Below is a small trained network, with its code and all its weights. Each question gives an input and a class and asks what happens when units are switched off, that is, made to give their printed mean instead of their output.

import numpy as np


def w(rows, s, z=0):
    codes = np.array(rows[::2]) - 128.0
    scale = np.full(codes.shape[1], s)
    scale[-1] = z or s
    return codes * scale


def norm(h):
    return h / np.sqrt((h * h).mean(-1, keepdims=True) + 1e-5)


def f(y):
    return np.maximum(y, 0)


def log_softmax(a):
    a = a - a.max(-1, keepdims=True)
    return a - np.log(np.exp(a).sum(-1, keepdims=True))


def net(x, mask):
    res = np.array(x, float).reshape(1, 8) / 4 @ E
    u = 0
    for l in range(2):
        y = f(norm(res) @ A[l][:, :-1].T + A[l][:, -1])
        res = res + np.where(mask[u : u + 14], y, B[l][:, -1]) @ B[l][:, :-1]
        u += 14
    return log_softmax(norm(res)[-1] @ U[:, :-1].T + U[:, -1])


A, B = {}, {}
E = w([
[138,123,129,130,131,124,120,118,128],'x0',
[128,131,125,127,133,128,130,132,129],'x1',
[139,184,144,32,135,185,60,109,30],'x2',
[106,104,13,161,100,158,111,97,87],'x3',
[125,131,130,129,122,131,129,132,127],'x4',
[123,120,136,126,119,129,125,115,129],'x5',
[93,179,113,127,101,18,97,108,111],'x6',
[111,129,171,212,178,120,199,87,5],'x7',
],0.016)
A[0] = w([
[92,222,107,143,55,5,86,126,114,21],'0.n1',
[104,133,26,157,106,169,109,96,124,29],'0.n2',
[133,161,158,101,120,156,86,131,82,65],'0.n3',
[126,153,128,139,145,103,171,102,89,43],'0.n4',
[127,96,51,166,107,143,82,132,95,20],'0.n5',
[163,71,138,116,130,245,143,153,140,46],'0.n6',
[139,98,113,170,91,77,154,147,172,46],'0.n7',
[142,98,132,149,153,215,156,141,163,49],'0.n8',
[101,95,119,146,146,107,141,128,161,35],'0.n9',
[126,152,90,89,103,137,89,113,218,43],'0.n10',
[121,140,137,88,116,149,66,153,92,52],'0.n11',
[107,179,189,141,157,137,119,144,161,44],'0.n12',
[147,141,251,104,184,89,93,168,170,10],'0.n13',
[139,110,125,143,113,111,156,126,150,50],'0.n14',
],0.015,0.014)
B[0] = w([
[133,7,155,43,230,129,115,116,113,234],'0.n1',
[134,122,89,101,59,103,209,116,108,199],'0.n2',
[117,172,113,147,150,143,125,79,186,214],'0.n3',
[122,108,146,148,132,150,120,149,104,160],'0.n4',
[148,148,98,110,83,105,188,103,122,170],'0.n5',
[124,59,142,61,208,89,113,127,107,255],'0.n6',
[92,144,108,164,146,139,132,109,179,195],'0.n7',
[94,77,140,96,175,79,106,115,124,208],'0.n8',
[116,152,132,143,135,141,130,124,144,139],'0.n9',
[153,126,138,159,106,119,84,192,109,223],'0.n10',
[100,169,109,142,141,142,117,103,163,194],'0.n11',
[160,115,88,118,108,112,172,119,115,154],'0.n12',
[149,117,92,87,40,109,209,103,104,224],'0.n13',
[116,149,131,136,133,136,132,122,149,136],'0.n14',
],0.018,0.0061)
A[1] = w([
[94,102,126,236,135,114,133,150,215,57],'1.n1',
[125,120,80,99,57,115,179,136,103,3],'1.n2',
[166,160,210,117,64,118,179,131,127,73],'1.n3',
[108,126,195,241,170,171,151,112,46,96],'1.n4',
[162,172,229,102,116,113,172,165,152,53],'1.n5',
[99,147,148,156,126,130,113,146,131,71],'1.n6',
[123,96,67,161,99,146,139,127,70,97],'1.n7',
[108,111,66,136,68,145,136,129,91,20],'1.n8',
[111,156,69,86,125,134,96,110,94,111],'1.n9',
[118,104,124,153,111,70,153,151,185,97],'1.n10',
[155,112,119,120,69,174,28,217,200,75],'1.n11',
[108,102,113,123,131,105,99,131,116,48],'1.n12',
[121,254,148,71,124,209,34,111,81,85],'1.n13',
[172,143,158,195,97,150,128,116,99,63],'1.n14',
],0.015,0.0079)
B[1] = w([
[103,177,138,146,168,243,123,43,179,196],'1.n1',
[147,139,143,125,57,122,167,118,98,182],'1.n2',
[137,139,68,91,69,139,182,159,122,173],'1.n3',
[151,167,107,122,74,67,28,225,106,255],'1.n4',
[124,100,51,104,100,133,168,87,94,169],'1.n5',
[132,114,97,156,119,127,134,138,124,129],'1.n6',
[168,137,175,66,108,106,152,135,169,190],'1.n7',
[159,117,129,69,89,153,181,148,118,161],'1.n8',
[118,110,165,169,145,152,193,135,170,205],'1.n9',
[139,157,146,134,141,158,150,76,119,202],'1.n10',
[126,182,156,179,84,57,59,200,2,210],'1.n11',
[133,150,153,115,160,131,124,122,83,144],'1.n12',
[102,111,120,214,146,188,156,79,219,249],'1.n13',
[166,133,141,125,154,92,85,155,120,145],'1.n14',
],0.013,0.0089)
U = w([
[120,23,153,57,252,103,86,102,113,198],'0',
[160,154,84,76,16,147,243,88,124,235],'1',
[103,229,127,208,169,246,114,39,218,50],'2',
[149,204,135,167,71,76,28,248,71,6],'3',
],0.018,0.0017)

Each question gives the input, the list of numbers given to net, and the class t.
The units are the neurons (one row each of A and B). Each row of codes is followed by its name. A weight is (code - 128) times the scale printed after its matrix; where a second scale follows, it is the last column's (A, B and U).
mask holds one flag per neuron, layer by layer. A switched-off neuron (its flag False) gives its mean, the last column of its row in B, instead of its output. The means were averaged over made-up inputs and are rounded, as every weight is.
A unit's drop is (log p(t) with every unit on - log p(t) with that unit switched off) / (log p(t) with every unit on - log p(t) with every unit switched off).
The circuit of an input: a set's keep is (log p(t) with only the set's units on - log p(t) with every unit switched off) / (log p(t) with every unit on - log p(t) with every unit switched off). Starting from the 12 units with the biggest drops (on a tie, the unit counted first), units are removed one at a time, each time the one whose removal leaves the highest keep (on an exact tie, the one counted first), for as long as the keep stays at least 0.8.
units of the circuit, in order: the units of the circuit, biggest drop first
unit that matters most: the unit with the biggest drop
k most important neurons: the k neurons with the biggest drops, biggest first
top k neurons in layer l: the k neurons of layer l with the biggest drops, biggest first
drop of u: that unit's drop, to one decimal
input [-2,-4,-3,-7,-1,3,8,1], class 0: units of the circuit, in order : 0.n1
input [-5,7,0,6,1,4,-6,-4], class 0: 3 most important neurons : 0.n6, 0.n8, 0.n13
input [7,4,-6,0,1,7,-1,-6], class 2: top 3 neurons in layer 1 : 1.n1, 1.n4, 1.n10
input [-2,-7,2,4,0,5,-4,3], class 0: 3 most important neurons : 0.n6, 0.n13, 0.n8
input [6,0,-6,-7,0,-8,-5,2], class 1: top 2 neurons in layer 0 : 0.n13, 0.n1
input [3,2,4,5,4,-5,5,6], class 3: 3 most important neurons : 1.n4, 0.n6, 0.n4
input [-6,-8,8,5,-3,-2,-8,-8], class 0: 2 most important neurons : 0.n6, 1.n4
input [8,4,4,-5,-7,4,6,7], class 3: 4 most important neurons : 1.n4, 0.n6, 0.n4, 0.n8
input [-6,-7,-4,-8,-2,-1,8,-1], class 0: top 4 neurons in layer 0 : 0.n1, 0.n2, 0.n5, 0.n7
input [-3,-5,1,-4,-1,-4,2,-5], class 3: 2 most important neurons : 0.n10, 1.n11
input [-6,4,-8,0,1,-6,-8,-7], class 0: 4 most important neurons : 0.n6, 0.n8, 1.n13, 0.n3
input [2,7,1,-6,4,-6,-4,7], class 3: 2 most important neurons : 1.n4, 0.n2
input [8,3,-7,2,-7,-6,6,-5], class 2: 3 most important neurons : 0.n7, 1.n1, 0.n6
input [5,-6,7,-4,3,1,-4,8], class 3: most important neuron : 1.n4
input [6,5,-3,2,7,7,5,-8], class 3: 2 most important neurons : 1.n11, 0.n10
input [-7,7,2,6,-1,7,-6,-3], class 0: 3 most important neurons : 0.n6, 0.n8, 0.n13
input [-5,3,-2,3,-1,2,-4,-5], class 3: 2 most important neurons : 0.n10, 1.n11
input [0,4,6,-4,-3,-8,-5,-8], class 3: 2 most important neurons : 1.n11, 0.n10
input [7,2,7,-5,-2,7,1,-4], class 2: drop of 1.n13 : 0.3
input [-1,-1,-7,0,7,8,8,-4], class 0: drop of 0.n1 : 3.9
input [0,7,6,-7,8,7,2,5], class 1: drop of 1.n2 : 0.0
input [-3,-3,3,-5,-8,-2,-1,0], class 1: drop of 0.n13 : 0.1
input [-8,-3,5,2,5,0,0,4], class 2: unit that matters most : 1.n13
